Rows, each with roughly how far along a hidden order it lies (0 to 20):
In the rows, 128 means zero.
[160  93 166 134 122 117 135 134  73 114 165  71 116  65 123 159  80 132
  16 148 145 112 118  21  98 119 142 128 119 153 126 122 162 165 103 135
 124 115  99 114 140 128 109 120 119 129 143 154  41  60  97  93 141  46
 122 131 162 121 129 117  62 185 111 134 189 107 142 134 143 137 143 120
  68 135 107 126 147  85 125 127 117 127 117 134 120 136 144 109 150 130
 103 166  96 111 127 143 108  99 126 128 135 134 152 134 121 110 134 137
 166 130 136 126 123 120 153] => 2
[156 159 169 142 127 101 139 124 100  81 130 143 119 130 126 188  88 134
  76 158 143 106 133  43 118 115 153 131 116  97 135  72 177 149 114 146
 127 115 101 112 128 125  97 113 108 154 123 147 122 189 137 104 142   3
 106 151 124  77 138 114 124 139 116 140 157 113 143 117 154 137 135 128
 188 127 125 133 157  93 155 142 117 130 135 142 112 131 103 109 157 157
  82 205 118  88 122 195 104   1 116 131 127 158  78 165 127 122 119 189
 139 125 158 137 123 113 134] => 17
[164 115 168 128 150 120 116 127  99 103 140  81  94 116 111 141 125  89
  51 146 152 109 117 151  94 104 144 129 121 168 125 161 201 141  94 150
 118 104 104 116 137 125 120 120 117 139 145 173  81 114  76  94 150  76
 126 136 142  99 125 113  84  96 112 128 177 121 145 129 123 120 185 134
 127 131 122 132 155  67 138 115 144 146 126 125 123 131 127 114 152 155
  98 141   8 113 120 130 110  90  93 129 122 138 177 132 123 108 133  92
 174 124 121 118 127 119 141] => 7
[141 104 164 137 139  89 123 130 136 101 140  85 106 144 127 142  84  96
  76 150 132 102 131 112  95 117 137 138 130 120 133 120 131 124 184 144
 129 126 106  88 121 121 147 122 113 146 120 170  93 137 143 111 159  72
 132 132 123 119 127 130 105 119 111 128 199 123 154 129 140 129 138 147
 152 150 105 112 138  83 148 120 125 111 123 137 126 133 121 113 143 174
  94 107  88 116 101 160  98   1 112 115 129 118 114  70 129 115 126 186
 152 139 155 124 131 130 133] => 10
[169 129 167 140 138  96 139 134 106 117 157 115 157  74 125 170  98 135
  49 146 142  97 127  30  91 129 137 125 115 141 149 128 181 161  84 136
 116 115  92 118 141 126  95 108 117 158 139 143  63 106 109 103 142  39
 124 126 176 132 141 127  96 239 112 134 190 118 142 115 154 150 129 120
 145 141  99 128 153  88 141 134 117 108 109 137 113 140 141 129 154 149
 104 159 152 108 123 169 115  84 132 143 139 115 132 109 122 121 179 145
 150 141 148 108 127 119 140] => 12
[151 120 179 132 138 101 151 117  92 105 143  47  96  74 148 179 101 162
  75 145 148  94 117  60  82 117 142 147 119  91 126  87 132 180 127 142
 119 108 105 102 126 119 112 130 112 140 130 147  84 167 135 113 142   1
 118 119 160  72 142 114 106  79 121 155 166 100 151 126 152 140 141 133
 191 128 104 141 148 102 115 138 110 130 144 132 114 128 130 107 149 157
 102 137  87 110 115 156  98  38 117 140 135  90 131 180 140 117  71 203
 157 129 174 130 120 115 132] => 4
[164  92 192 141 124  92 137 130  69 128 151 116 149 100 117 185 126 142
  27 141 156 106 126  71  78 130 134 135 119 146 145 132 153 134 111 140
 107 120 103 114 134 129 149 117 102 165 140 168  97  96 123 104 155  25
 129 120 184 125 137 123 107 234 109 133 191 118 141 120 139 152 113 116
 152 138  89 135 156  78 139 138 112 104 112 141 121 138 148 133 149 153
  94 202 142 105 124 179 108 105 143 133 136 140 124 110 137 120 146 139
 150 117 160 116 139 115 136] => 19
[152 118 172 131 142 112 147 129 110 102 150 112 113  80 150 177  89 143
  79 157 141 105 122  84 101 115 148 132 119  98 124  75 165 157 116 131
 143 118  99 108 126 122 105 116 130 150 133 130  72 108 118 105 137   1
 126 138 155  99 138 126 122  99 123 132 170 101 142 124 153 148 137 119
 172 126 122 126 154  85 120 122 118 121 132 144 110 127 125 101 153 143
 117 166  91 122 114 170 111  35 109 136 132 135 144 125 118 118 140 187
 150 132 148 127 115 121 138] => 0
[133  78 180 132 126  97 118 132 175  96 121 209 131 163 117 146  87  79
  68 151 131 106 127 122  84 119 139 132 126 167 135 133 176  81 152 143
 110 105 104 117 131 121 152 117 116 165 128 164  67  85 108  95 166 134
 135 127 146 143 125 129 137  97 112  91 198 135 139 126 110 122 156 129
 153 147 107 112 141  67 127 113 143 109 120 142 118 128 101 116 130 197
  98 145  74 117  94 143  97  27 110 113 115 128 204  57 123 108 172 114
 155 114 121 135 137 130 142] => 16
[164 120 163 142 172  98 129 132 116 102 120 115 110 122 147 130  97  98
  73 137 140 109 132 104 109 122 142 117 123 101 129 133 117 138 150 154
 133 138 101  88 138 128 130 114 125 137 144 173  36 129 106  97 152  77
 126 123 133 152 129 128  85  75 106 130 200 121 148 132 136 141 141 150
 172 136 121 111 146  83 197 125 124 112 121 119 130 129 122 112 136 166
 116 138  60 113 114 182 110   1 111 110 129 166  73  70 114 116 136 154
 154 147 142 109 129 131 135] => 14
[171 143 159 138 166 117 123 131 101  86 123 170 142  89 115 174 125 109
  87 144 141 102 129  87 113 120 143 124 114 136 140 118 172 145  89 147
 156 122 100  99 137 127 110 109 124 152 138 147  58 107  93 112 147  15
 123 131 131 114 134 121 108 100 117 142 176 113 144 111 153 142 160 138
 188 128 135 124 153  82 176 137 122 117 113 121 116 131 108 117 148 164
 121 158 100 112 131 225 123  24 104 117 124 171 113 109 107 127 175 155
 152 146 130 105 124 124 133] => 13
[148 128 182 137 102  94 135 131 139 120 133 175 154  97 128 186  79 126
  24 150 145 103 124  43  88 122 145 142 115 134 151  91 183 144 131 132
 119 106 101 114 130 124 147 119 111 164 120 149  77  96 109 100 153  50
 138 145 196 110 136 122 114 167 121 115 180 112 141 118 145 143 133 121
 186 140 115 127 148  91 121 129 112 112 122 153 105 129 124 113 144 157
  93 149 167 107 104 168  98  21 119 132 127 105 109 132 125 123 134 162
 150 125 142 132 128 118 134] => 16
[162 115 172 128 139 112 124 126  87 105 121 178 106 104 120 148 130 104
  75 128 146  90 116 124  99 119 141 137 121 163 133 147 152 142  95 148
 145 111 105 103 139 124 209 128 107 141 142 165  21  82 111  95 150  40
 127 131 156  95 125 109  74  34 114 146 183 117 146 126 136 132 170 149
 163 124 126 139 150  94 152 132 122 125 130 115 122 127 129 115 144 169
 117 149  45 104 129 158 109  78 101 109 121 137 129 140 127 111  83 114
 155 117 135 119 130 119 129] => 18
[167 129 173 137 152 110 139 129  73  88 130 143 105 143 129 179 107  95
  55 157 139 117 131 120 124 115 155 111 125 123 114 116 186 124  91 153
 127 112 111 109 133 130 108 122 111 156 141 153 102  93 145  90 151  24
 106 134 101 112 131 113 136 139 105 149 155 124 135 134 130 153 119 127
 132 127 123 134 157  88 168 142 125 126 123 132 127 132 128 117 151 163
  98 238  75 113 129 162 109  51 128 116 135 189 178  88 138 121 188 152
 139 108 148 131 130 118 147] => 20
[161  97 184 131 149 109 113 129  86 105 102 205 119 100 127 150 116  91
  63 131 140 113 123  95 109 124 144 131 124 152 131 138 148 122 117 145
 143 107 104 102 142 128 214 126 118 137 144 169   7  41 106  92 159  37
 122 131 134 109 128 107  94  21 112 150 196 118 140 132 134 141 157 139
 159 128 117 126 151  93 185 137 120 118 125 120 130 126 123 107 132 167
 122 160  38 123 134 202 112  41 103  98 118 177 115  96 123 116 129 125
 153 122 123 112 130 127 143] => 20
[151 127 154 136 148  96 137 129 108  88 131 110 108 148 118 141  85 114
  53 150 121 110 133  70 119 108 151 130 127 146 134  80 194 132 137 144
 123 115 104 114 126 128 101 123 102 157 130 155 102 105 126 111 153  42
  97 142  94 110 124 112 114 123 113 138 174 127 139 129 123 132 145 144
 149 134 123 128 144  89 150 135 137 127 124 139 120 133 111 111 156 178
  84 218  71  93 116 181  96   1 121 113 139 155 151 140 140 121 148 152
 140 111 149 143 127 122 138] => 19
[162 109 189 139 151  91 131 122  85 101 152  71 116 125 136 157 138 112
  72 151 165 106 117 189  78 119 142 118 122 113 127 149 142 121 109 137
 106 118 104 110 135 126 106 119 115 141 147 163 124 144 114 101 147  21
 115 119 174 128 131 125 129 154 104 123 163 126 140 117 127 136 166 117
 206 136  97 127 171  48 133 127 132 126 127 135 124 135 139 118 150 170
  95 180  11 116 121 138 120 112 117 143 132 134 192  99 133 113 142 115
 160 110 156 123 140 123 144] => 14
[163 136 157 142 142  93 137 133 118  98 134 142 156  91 120 177 113 117
  72 141 134  91 130  61  92 124 140 123 115 168 144 105 192 144  87 137
 135 115  91 108 137 126 114 107 120 175 137 154  53  78  94 108 144  41
 114 140 165 129 139 120 111 162 120 126 196 116 143 113 153 145 145 123
 184 130 117 127 155  87 144 128 124 104 111 136 105 135 102 127 148 159
 106 133 140 111 124 185 117  64 115 134 127 127 142 107 110 126 181 155
 150 141 131 105 124 123 127] => 14
